Below are the code and all the weights of a small trained network. Each question names an input and a target symbol and asks about switching units off, where a switched-off unit gives its printed mean instead of its output.

import numpy as np


def w(rows, s, z=0):
    codes = np.array(rows[::2]) - 128.0
    scale = np.full(codes.shape[1], s)
    scale[-1] = z or s
    return codes * scale


def f(y):
    return np.maximum(y, 0)


def softmax(a):
    e = np.exp(a - a.max(-1, keepdims=True))
    return e / e.sum(-1, keepdims=True)


def log_softmax(a):
    a = a - a.max(-1, keepdims=True)
    return a - np.log(np.exp(a).sum(-1, keepdims=True))


def net(x, mask):
    ids = ['αγελμτω'.index(c) for c in x.split()]
    T = len(ids)
    res = E[ids] + P[:T]
    q, k, v = (res @ M[0].T for M in (Q, K, V))
    z = softmax(np.where(np.tri(T) > 0, q @ k.T / 4**0.5, -1e9)) @ v
    res = res + np.where(mask[0], z, O[0][:, -1]) @ O[0][:, :-1]
    y = f(res @ A[0][:, :-1].T + A[0][:, -1])
    res = res + np.where(mask[1:9], y, B[0][:, -1]) @ B[0][:, :-1]
    return log_softmax(res[-1] @ U[:, :-1].T + U[:, -1])


Q, K, V, O, A, B = {}, {}, {}, {}, {}, {}
E = w([
[189,61,86,187,46,124],'α',
[180,2,182,119,210,164],'γ',
[163,110,163,56,102,175],'ε',
[193,193,100,157,137,55],'λ',
[148,35,138,157,103,48],'μ',
[151,125,62,55,26,85],'τ',
[101,32,82,176,147,234],'ω',
],0.021)
P = w([
[7,105,192,76,59,107],'0',
[136,117,84,98,133,119],'1',
[149,135,98,98,99,119],'2',
[172,109,108,107,85,119],'3',
[167,141,112,85,100,114],'4',
[182,152,113,89,80,121],'5',
[197,129,126,105,73,115],'6',
[187,174,129,81,83,119],'7',
[207,154,136,96,70,116],'8',
[175,138,144,91,91,105],'9',
],0.011)
Q[0] = w([
[167,99,252,60,125,181],'h0',
[133,80,119,190,89,3],'h0',
[31,120,136,145,141,179],'h0',
[97,129,173,106,124,166],'h0',
],0.011)
K[0] = w([
[34,77,180,131,97,140],'h0',
[251,161,173,130,124,121],'h0',
[136,119,64,198,126,169],'h0',
[63,145,73,164,102,136],'h0',
],0.012)
V[0] = w([
[188,119,113,91,182,28],'h0',
[68,141,248,85,103,84],'h0',
[8,179,166,133,168,191],'h0',
[179,212,82,84,58,95],'h0',
],0.011)
O[0] = w([
[35,155,212,144,107,190,148],'h0',
[143,243,156,48,174,202,173],'h0',
[212,81,111,129,254,105,2],'h0',
[20,222,36,56,151,218,88],'h0',
],0.0097,0.0091)
A[0] = w([
[60,3,114,78,159,146,136],'n0',
[42,144,15,145,72,130,159],'n1',
[166,75,84,57,74,121,252],'n2',
[78,119,186,205,100,158,2],'n3',
[21,214,197,125,128,97,147],'n4',
[70,91,109,117,194,238,131],'n5',
[88,171,213,153,124,176,137],'n6',
[218,186,176,47,172,197,97],'n7',
],0.0073,0.0036)
B[0] = w([
[250,130,100,74,72,125,162],'n0',
[107,254,173,68,149,9,251],'n1',
[24,68,175,69,242,180,219],'n2',
[193,99,44,142,169,134,166],'n3',
[209,58,65,143,159,218,238],'n4',
[226,164,101,164,49,124,175],'n5',
[171,40,65,181,105,111,200],'n6',
[57,119,113,244,148,87,231],'n7',
],0.0076,0.017)
U = w([
[127,141,172,7,131,161,211],'α',
[132,186,187,122,140,37,97],'γ',
[89,146,106,128,208,129,118],'ε',
[142,98,115,70,120,192,140],'λ',
[77,134,141,186,84,132,167],'μ',
[189,178,101,105,130,147,143],'τ',
[136,157,123,75,184,77,3],'ω',
],0.011,0.0055)

Each question gives the input, a string of symbols that net reads in full, and the target symbol t.
The units are the heads (4 rows each of Q, K, V and O) and the neurons (one row each of A and B). Each row of codes is followed by its name. A weight is (code - 128) times the scale printed after its matrix; where a second scale follows, it is the last column's (O, A, B and U).
mask holds one flag per unit, heads first, then neurons. A switched-off unit (its flag False) gives its mean, the last column of its rows in O or B, instead of its output. The means were averaged over made-up inputs and are rounded, as every weight is.
A unit's drop is (log p(t) with every unit on - log p(t) with that unit switched off) / (log p(t) with every unit on - log p(t) with every unit switched off).
The circuit of an input: a set's keep is (log p(t) with only the set's units on - log p(t) with every unit switched off) / (log p(t) with every unit on - log p(t) with every unit switched off). Starting from all 9 units, units are removed one at a time, each time the one whose removal leaves the highest keep (on an exact tie, the one counted first), for as long as the keep stays at least 0.8.
units of the circuit, in order: the units of the circuit, biggest drop first
most important unit: the unit with the biggest drop
k most important neurons: the k neurons with the biggest drops, biggest first
drop of u: that unit's drop, to one decimal
input λ ε ε ω γ γ μ, target μ: most important unit : n1
input τ ε γ ε μ μ, target α: 2 most important neurons : n7, n6
input γ α γ τ α μ ε λ λ, target τ: units of the circuit, in order : n4, h0, n1, n2
input μ γ α λ γ γ γ γ ω λ, target τ: units of the circuit, in order : n4, n7, h0, n2
input γ ω λ λ α, target τ: 3 most important neurons : n1, n4, n3
input ω ε ω ε μ, target α: units of the circuit, in order : n7, h0
input α γ λ γ γ, target α: 3 most important neurons : n4, n6, n7
input μ λ τ, target α: 3 most important neurons : n1, n4, n7
input λ τ α ε μ λ γ γ, target λ: 2 most important neurons : n1, n7
input γ τ τ, target α: 2 most important neurons : n1, n7
input μ μ ω ε μ α ε ω ε, target μ: 2 most important neurons : n7, n1
input μ ω ε ε γ ε, target μ: drop of h0 : 0.4
input ε ω α τ γ ε, target ε: drop of n7 : 1.0
input α ω α α, target γ: drop of h0 : 0.8
input λ ω τ λ ε ε, target λ: most important neuron : n1
input ω τ γ μ τ τ ε λ γ, target ω: 2 most important neurons : n4, n2
